Here is a tiny trained network, its code and every weight. The questions are about switching its units off for an input and a class, where a switched-off unit gives its printed mean instead of its output.

import numpy as np


def w(rows, s, z=0):
    codes = np.array(rows[::2]) - 128.0
    scale = np.full(codes.shape[1], s)
    scale[-1] = z or s
    return codes * scale


def norm(h):
    return h / np.sqrt((h * h).mean(-1, keepdims=True) + 1e-5)


def f(y):
    return y / 2 * (1 + np.tanh(0.7978845608 * (y + 0.044715 * y**3)))


def log_softmax(a):
    a = a - a.max(-1, keepdims=True)
    return a - np.log(np.exp(a).sum(-1, keepdims=True))


def net(x, mask):
    res = np.array(x, float).reshape(1, 3) / 4 @ E
    u = 0
    for l in range(2):
        y = f(norm(res) @ A[l][:, :-1].T + A[l][:, -1])
        res = res + np.where(mask[u : u + 6], y, B[l][:, -1]) @ B[l][:, :-1]
        u += 6
    return log_softmax(norm(res)[-1] @ U[:, :-1].T + U[:, -1])


A, B = {}, {}
E = w([
[237,228,36,89,127,168,75],'x0',
[109,141,113,88,141,42,97],'x1',
[92,254,213,101,63,161,169],'x2',
],0.0058)
A[0] = w([
[150,185,86,79,134,165,154,3],'0.n1',
[67,181,139,199,164,113,183,198],'0.n2',
[145,71,117,103,203,132,141,75],'0.n3',
[71,163,97,69,152,19,98,95],'0.n4',
[130,151,107,38,164,154,153,200],'0.n5',
[174,45,129,124,36,254,176,50],'0.n6',
],0.0086,0.0032)
B[0] = w([
[147,84,151,54,159,233,148,191],'0.n1',
[123,66,97,141,98,158,72,218],'0.n2',
[122,95,91,195,37,127,75,178],'0.n3',
[79,229,100,180,175,152,214,254],'0.n4',
[42,95,122,143,97,133,89,205],'0.n5',
[19,254,67,151,176,47,222,220],'0.n6',
],0.011,0.0041)
A[1] = w([
[119,229,239,125,12,163,127,1],'1.n1',
[233,215,96,90,143,147,71,143],'1.n2',
[107,98,190,155,93,94,186,208],'1.n3',
[118,46,254,185,182,79,182,58],'1.n4',
[178,147,40,107,122,182,150,9],'1.n5',
[93,118,136,192,63,227,61,191],'1.n6',
],0.0088,0.0021)
B[1] = w([
[184,71,75,204,138,5,108,224],'1.n1',
[150,82,171,69,129,70,191,208],'1.n2',
[144,133,124,40,172,149,121,214],'1.n3',
[207,165,149,94,124,110,164,204],'1.n4',
[99,133,181,143,142,122,114,199],'1.n5',
[113,125,133,125,107,195,113,253],'1.n6',
],0.013,0.0045)
U = w([
[119,199,90,201,200,43,217,190],'0',
[230,47,242,37,136,136,187,168],'1',
[185,24,50,255,37,36,44,155],'2',
[86,156,96,190,74,217,130,180],'3',
[247,185,243,239,216,123,20,2],'4',
[234,205,223,196,180,126,23,2],'5',
],0.012,0.0082)

Each question gives the input, the list of numbers given to net, and the class t.
The units are the neurons (one row each of A and B). Each row of codes is followed by its name. A weight is (code - 128) times the scale printed after its matrix; where a second scale follows, it is the last column's (A, B and U).
mask holds one flag per neuron, layer by layer. A switched-off neuron (its flag False) gives its mean, the last column of its row in B, instead of its output. The means were averaged over made-up inputs and are rounded, as every weight is.
A unit's drop is (log p(t) with every unit on - log p(t) with that unit switched off) / (log p(t) with every unit on - log p(t) with every unit switched off).
The circuit of an input: a set's keep is (log p(t) with only the set's units on - log p(t) with every unit switched off) / (log p(t) with every unit on - log p(t) with every unit switched off). Starting from all 12 units, units are removed one at a time, each time the one whose removal leaves the highest keep (on an exact tie, the one counted first), for as long as the keep stays at least 0.8.
units of the circuit, in order: the units of the circuit, biggest drop first
unit that matters most: the unit with the biggest drop
top k neurons: the k neurons with the biggest drops, biggest first
top k neurons in layer l: the k neurons of layer l with the biggest drops, biggest first
drop of u: that unit's drop, to one decimal
input [2,-2,-1], class 3: unit that matters most -> 1.n1
input [4,-8,8], class 0: top 2 neurons in layer 0 -> [0.n6; 0.n3]
input [-1,3,3], class 3: units of the circuit, in order -> [0.n2; 1.n6]
input [4,-1,5], class 2: top 3 neurons -> [1.n1; 0.n5; 1.n3]
input [7,-1,6], class 1: top 2 neurons -> [0.n1; 1.n2]
input [4,-2,-4], class 1: top 3 neurons in layer 0 -> [0.n4; 0.n2; 0.n6]
input [-2,2,-2], class 3: units of the circuit, in order -> [0.n3; 1.n1]
input [-5,-4,-5], class 1: top 3 neurons in layer 0 -> [0.n4; 0.n5; 0.n2]
input [0,0,-4], class 2: top 3 neurons -> [0.n4; 0.n1; 0.n5]
input [4,-7,7], class 0: top 3 neurons -> [0.n6; 1.n1; 0.n3]
input [-7,-5,-4], class 1: top 2 neurons -> [0.n4; 1.n4]
input [0,4,5], class 2: top 2 neurons -> [1.n1; 0.n6]
input [-8,-4,6], class 1: top 4 neurons -> [1.n3; 0.n2; 0.n4; 1.n4]
input [-3,1,5], class 2: units of the circuit, in order -> [1.n1]
input [-3,0,-4], class 2: top 3 neurons -> [0.n3; 0.n4; 0.n1]
input [-7,5,4], class 1: top 2 neurons -> [0.n6; 0.n2]
input [6,-8,-1], class 0: top 2 neurons -> [0.n6; 1.n6]
input [7,4,-2], class 1: top 2 neurons -> [1.n2; 0.n6]
input [-6,3,7], class 2: top 2 neurons in layer 1 -> [1.n1; 1.n2]
input [-7,2,6], class 1: top 2 neurons in layer 1 -> [1.n3; 1.n4]
input [-5,0,-1], class 1: top neuron -> [1.n4]
input [-6,-6,8], class 2: top 2 neurons in layer 0 -> [0.n4; 0.n2]
input [-3,-2,7], class 2: drop of 1.n1 -> 0.7
